Each row is followed by its class.
[ 10  -5  21  18 -11  -7  17 -14  -7 -20   0  13  14  -4 -20 -11  15  -5
  -2   9 -20 -15   3  -3  -2   7   2   8  -4  16 -28 -15   8  -6  -1] => fosa
[-11  -1  -8  36  -6  -4  -3  -7   4   9  -5  16  11  -4  -3  -6  10 -12
 -37   4 -20  -8   2  -4   2  -4   2   5   3   2   4   4  -6   2  -1] => bulil
[ -6  -3 -15   0  -6  21   6 -18  -8  -9  11   7   1   8  16 -24   3  -1
 -31  -3  21  18   9 -12   1   5  -7   4  -1   8 -28  -7  14  -3 -13] => fosa
[ 15  -7   3  10   4  -5  -9  -7  -1  11   2  -2  15  -7  43  -8   0  -2
  -6  20  -7   2   1  -6  -5   4 -13   0  -3   6  12  20 -12  -5  -8] => zizu
[  1  -7 -14 -47   2   8   0 -29   0   8  -2   2   5  -8  44  -5   7  -7
 -22   8  -4 -10   0  -7 -13   7  -7   9  -4  -1  -4   4  10   7 -10] => kir
[  9  -9  -4   8  -2   2 -11 -14  -4  21  -4  -8  10  -5  40 -12   2   0
  11  17   7  13   5 -13  -3   9 -17   4   2   4  -1  17   7   2  -7] => zizu
[-14   9 -20  17  -6   3   1 -16  -4  -9  -1  12  19   0   3  -3   7  -8
 -39  -9 -19 -21  13 -22  11   0  14  11   7   1 -21  -9   8  18 -16] => baso
[  9  -7  -5  29 -17  -8  -2  -3   4  16  -3  -1  18   2  -1 -26   0  -8
 -41   7 -18  -5  -5  -8   7 -18  -3  13  -7   2   1  12 -18  -7  -6] => bulil
[ 11   2  12  10 -13   8  -5  -9   2 -15  -7  14  28  -3  -8 -17  -3  -1
 -60  -7  -4 -11  33  -5  12  13  18   0   1  -4 -20  -2   0   3   5] => fosa
[ -7  -1  -5   9  -2  17 -11  -5   1   8  -4  -1  40   8  -8  -4  -5  11
 -60   6 -10  -3  28  -3  14   7  11   0   2 -14  18  21  -9  -3 -27] => Nirek
[ -8  -9 -14  -4  -3  13 -15 -10   0  12  -1  -9   8  -2  34 -12   1   0
  -9  18   5   9  -7 -14 -12  10 -14   9  -8  -2   5  17   1  -9 -12] => zizu
[-23  12 -24   3  -2  15   2 -22  -6   6  21  10  13  -6  12  -7   3   1
 -59  -6  -3 -16  18  -5   9   4  12   7   1   0 -15  -5  13  13 -24] => baso
[ -8  -9  -9  34  -5  -8  -6 -12   2  14  -6   0  19  -2   0 -24  10  -8
 -40   9 -19 -10  -2 -13   3  -3  -2  12   4   3   2   9  -8   0  -6] => bulil
[-34   5 -18   5  -7  17   4 -10  -9 -17   5  13   5  -1 -14 -23  -3   1
 -49  -5  -1  -1  19  -7  -1   7  12  13   3  -2 -22 -16  12   0 -12] => fosa
[ 35 -11  10  -7   4   9  -5 -23  -4  -5   2   2  17   5  60  -2   8  -2
 -10   1   8 -11  11  -1 -11  25  -2  -3  -2  -2 -31   5   6   7  -9] => kir
[ -3   1  -1   4 -11  30  10 -13  -3 -10   2  12  31   5  -9  -1   1   2
 -60 -13 -11 -18  30   0  11  15  32   3   0 -10 -17  -8   9   8 -23] => fosa
[  4  -4   6   7  -6  14   7 -19  -5 -13   0   8  17  -5   7 -19   9  -5
 -47  -3  -2  -5  11  -3  -1  12   7  12   2   0 -29 -17  12 -15 -10] => fosa
[ 25   1   6   4   4   3   2 -18  -2   2   0   5  11  -8  45   8   7  -7
 -23   9 -14 -10   2  -4  -3  32  -2   2  -2  -4  -4   1   5   7  -5] => kir
[ -3   6  -6  16  -6  15  -2 -28  -8 -11   5  18  21   2   1 -11   3   0
 -31  -8   1  -6  26  -6  -8   5   9  -2   2   0 -29  -5   0   8 -20] => fosa
[ -4  -3 -13  10   5  12 -16 -17   0  19  -3  -4  13   1  40 -12  -3  -1
 -37  13  -7  -2   8 -13  -4  13 -13   1  -4  -2  10  14  -5   2 -14] => zizu
[ 28  -6  18  -7  -2  12  11 -11   2 -15 -13   3  21  -5   8  -7   5  -3
 -30  -8  11  -6   7  -2  10  13  12  -2  -6   0 -21 -16   6  -8  -9] => fosa
[-32  -3 -20   7  -6   5   1 -17   0  12   2   0  -2  -5  10  -8   2   1
 -19   6  -5  -3   9 -10  -1   0  -6   7   1   0 -12  -2   5   3 -17] => baso
[-28  -3   5  10  -4  18 -10  -7   2   7  -9  -1  24 -10   7  -2  -6   7
 -60   6  -9  -7  27 -10   8   8  11  -5  -3 -12  10  25  -8   6 -17] => Nirek
[  0 -14  -7  11  -2   4 -21 -15   0  13   0   2  -3  -2  18  -6   3   1
  11  17  -3  11   6  -8   1   5 -11  -3  -1   8   9  21  -9   1 -12] => zizu
[ -3   5 -22   3  -5  19 -11 -15 -15 -17  14  23  -4   5   3 -13   2   7
  -8 -17   7  13  19  -2  -5   1   4  -5   1  -5 -29 -11   5  10 -13] => fosa
[-15  -2 -14  13  -6  13 -15  -6   1  21   0  -7  13  -5  39  -9  -8   6
 -32  15   2   7  21 -16  -6   0  -9   1  -5   1   7  29  -7   0 -31] => zizu
[-10  -6  -2   4  -2  19  -8  -7   4   2  -5  10  15   1  -4  -3  -5   4
 -60  -4  -2  -9  24  -5   6  14   7   1  -7 -10   1  13  -2   2 -18] => Nirek
[-39  13 -11  -1  -4  11   1 -16  -8  -7   5   7  -2   2   4  -3   6  -1
 -23 -13  -1  -9  24   0  -3   3   2   7   1  -8 -17 -10  15  16 -26] => baso
[  7   1  -2   4   7  12   1 -22  -5   6   0   6  15  -1  45   2  12  -6
 -25  -1  -6 -16  -4  -5  -5  23   1   1   4 -13 -12  -2  12  14  -2] => kir
[ 12 -14  -1  41 -14  -5  -2 -10  12   7 -10  14  22  -2 -23 -26  -1 -14
 -60  13 -19  -7  -1  -7   1  -2   6   7  -7   2   5   8  -9  -3  -7] => bulil
[ 10   5   3   6   3  10   0 -24  -8   3   6  13  17   7  28  -8  11 -13
 -19 -11   9  -8   5   1   6   5  16   4   7  11 -25 -11  19  27 -18] => fosa
[-10   2  -8  13 -13   1   7   3   8   9  -4   2   2   0  -4 -16   5 -10
 -52   0 -19 -15  -7  -4  10  -1   3  11  -2   2   8  -4   5   1   7] => bulil
[-15  11 -27   3  -9   0   9 -10  -6   1  10  10   8   6  15   2   5  -3
 -21 -16 -13  -8   9   3 -20  -2   5   9 -11  -7  -7 -10   7  18  -8] => baso
[ -7   7  -9 -12  -3  29  41  -8 -10 -11   7   4   4  -2  -2   0   9   3
 -44 -10   5  -7  19   0   2  17  12   1   1  -4 -24 -19  17   1 -15] => fosa
[-26   6 -12   9  -8  20   5 -18  -7  -2   2  12  13  -6   4  -5  11  -2
 -43  -6 -12  -9  13  -2   1  11   8   6   4  -4 -12 -13  13  13 -25] => baso
[-13   7 -18  21  -8   2  15 -14  -9  -2  14  15   7   4  -6  -6  11  -2
 -53 -10 -27 -25   9  -1   9   0  22  14   3   0 -10 -16  13  13 -13] => baso
[-10   6 -23   8 -10  27   9 -21  -8   8  -9   4   5   0  -1 -20   9   2
 -60   6  -4  -5  11 -13  -8   1   8   5  -4  -1  -6  -4  13   4 -16] => fosa
[ -4 -12 -14  36 -11  -6   2  -9   4  17  -6  -6  10 -13  -4 -21   1  -8
 -33   9 -25  -6 -17  -9   5 -11  -1  16  -5   9   8   4  -5   0   3] => bulil
[-16   1  -3  18  -2   5 -13  -7   5  12 -15  -7  20  -5   6   1  -1   5
 -50   2 -16  -3  29  -9   2   3   2   8   7  -2  13  23  -9  -3 -25] => Nirek
[ 10   0   8   3  -2   9   5 -21  -3   2   0   8  11  -4  52  -2   7  -5
 -11   5  -3  -9   2  -5  -3  15 -11   8 -11   5 -11   0   7   0  -8] => kir
[-32  -5  -7  13 -16  14 -29  -4   2   9  -1  -1  16 -12  -1   1  -8   8
 -60  11 -12  -1  29  -2   4  31 -18   2   1  -6  13  19 -13   0 -18] => Nirek
[ -5   4   7   5  -6   3   3 -12 -12 -12 -12  -1  12  -2   1 -13   0  -3
 -39  -7  -4  -9  14   1   9  -8   9   5   2   8 -14 -12   6  -3 -10] => fosa
